Below is a small trained network, with its code and all its weights. Each question gives an input and a class and asks what happens when units are switched off, that is, made to give their printed mean instead of their output.

import numpy as np


def w(rows, s, z=0):
    codes = np.array(rows[::2]) - 128.0
    scale = np.full(codes.shape[1], s)
    scale[-1] = z or s
    return codes * scale


def f(y):
    return np.maximum(y, 0)


def log_softmax(a):
    a = a - a.max(-1, keepdims=True)
    return a - np.log(np.exp(a).sum(-1, keepdims=True))


def net(x, mask):
    res = np.array(x, float).reshape(1, 7) / 4 @ E
    y = f(res @ A[0][:, :-1].T + A[0][:, -1])
    res = res + np.where(mask, y, B[0][:, -1]) @ B[0][:, :-1]
    return log_softmax(res[-1] @ U[:, :-1].T + U[:, -1])


A, B = {}, {}
E = w([
[70,7,159,51,145],'x0',
[29,109,50,43,119],'x1',
[109,141,141,122,132],'x2',
[152,109,142,127,121],'x3',
[183,108,105,109,118],'x4',
[209,131,113,156,255],'x5',
[157,123,127,116,119],'x6',
],0.0072)
A[0] = w([
[100,43,110,126,90,27],'neuron 1',
[104,102,177,100,130,151],'neuron 2',
[100,226,141,146,78,208],'neuron 3',
[78,79,72,64,111,26],'neuron 4',
[135,154,115,176,191,18],'neuron 5',
[91,110,164,101,255,192],'neuron 6',
[126,124,124,102,206,92],'neuron 7',
[220,206,130,205,170,164],'neuron 8',
[157,120,197,131,82,235],'neuron 9',
[177,156,116,204,185,2],'neuron 10',
[67,95,106,108,122,41],'neuron 11',
[135,249,24,77,105,238],'neuron 12',
[139,119,104,108,176,89],'neuron 13',
],0.011,0.0035)
B[0] = w([
[82,158,120,56,89,166],'neuron 1',
[140,134,61,138,51,165],'neuron 2',
[110,1,76,173,220,196],'neuron 3',
[11,123,191,41,125,191],'neuron 4',
[34,191,200,98,111,160],'neuron 5',
[189,143,80,206,91,195],'neuron 6',
[192,57,104,238,82,159],'neuron 7',
[126,181,216,104,189,246],'neuron 8',
[109,50,86,210,136,177],'neuron 9',
[92,236,191,43,136,186],'neuron 10',
[108,172,95,52,132,168],'neuron 11',
[133,21,114,187,157,213],'neuron 12',
[168,78,97,189,143,149],'neuron 13',
],0.0073,0.011)
U = w([
[177,120,150,205,159,233],'0',
[114,91,58,154,53,238],'1',
[83,241,193,2,136,2],'2',
],0.0077,0.0042)

Each question gives the input, the list of numbers given to net, and the class t.
The units are the neurons (one row each of A and B). Each row of codes is followed by its name. A weight is (code - 128) times the scale printed after its matrix; where a second scale follows, it is the last column's (A, B and U).
mask holds one flag per neuron, in row order. A switched-off neuron (its flag False) gives its mean, the last column of its row in B, instead of its output. The means were averaged over made-up inputs and are rounded, as every weight is.
A unit's drop is (log p(t) with every unit on - log p(t) with that unit switched off) / (log p(t) with every unit on - log p(t) with every unit switched off).
The circuit of an input: a set's keep is (log p(t) with only the set's units on - log p(t) with every unit switched off) / (log p(t) with every unit on - log p(t) with every unit switched off). Starting from the 12 units with the biggest drops (on a tie, the unit counted first), units are removed one at a time, each time the one whose removal leaves the highest keep (on an exact tie, the one counted first), for as long as the keep stays at least 0.8.
circuit, biggest first: the units of the circuit, biggest drop first
unit that matters most: the unit with the biggest drop
top k neurons: the k neurons with the biggest drops, biggest first
drop when u is switched off: that unit's drop, to one decimal
input [8,-8,0,1,-1,0,-6], class 1: circuit, biggest first	[neuron 8; neuron 2]
input [3,3,-8,-2,6,-6,2], class 2: circuit, biggest first	[neuron 4]
input [8,1,-1,6,3,-8,-3], class 2: top 2 neurons	[neuron 4; neuron 1]
input [8,3,0,-3,3,8,-3], class 1: circuit, biggest first	[neuron 8; neuron 2]
input [-5,-2,-1,-7,3,4,-6], class 2: top 3 neurons	[neuron 10; neuron 8; neuron 5]
input [-7,-1,5,-8,5,3,0], class 2: top 3 neurons	[neuron 10; neuron 8; neuron 5]
input [7,4,0,-6,-7,5,4], class 1: top 2 neurons	[neuron 8; neuron 6]
input [0,-2,7,-2,-1,7,7], class 2: top 2 neurons	[neuron 10; neuron 12]
input [-3,-2,8,7,7,7,-5], class 2: top 2 neurons	[neuron 10; neuron 8]
input [-6,0,4,5,5,7,-3], class 2: top 3 neurons	[neuron 10; neuron 8; neuron 5]
input [-7,-8,-5,1,-2,1,-2], class 2: drop when neuron 8 is switched off	0.2
input [-7,-1,-8,-2,6,2,-7], class 2: drop when neuron 8 is switched off	0.5
input [-6,-6,6,-2,-1,8,-7], class 2: drop when neuron 10 is switched off	0.2
input [7,5,8,5,3,8,-8], class 1: unit that matters most	neuron 8
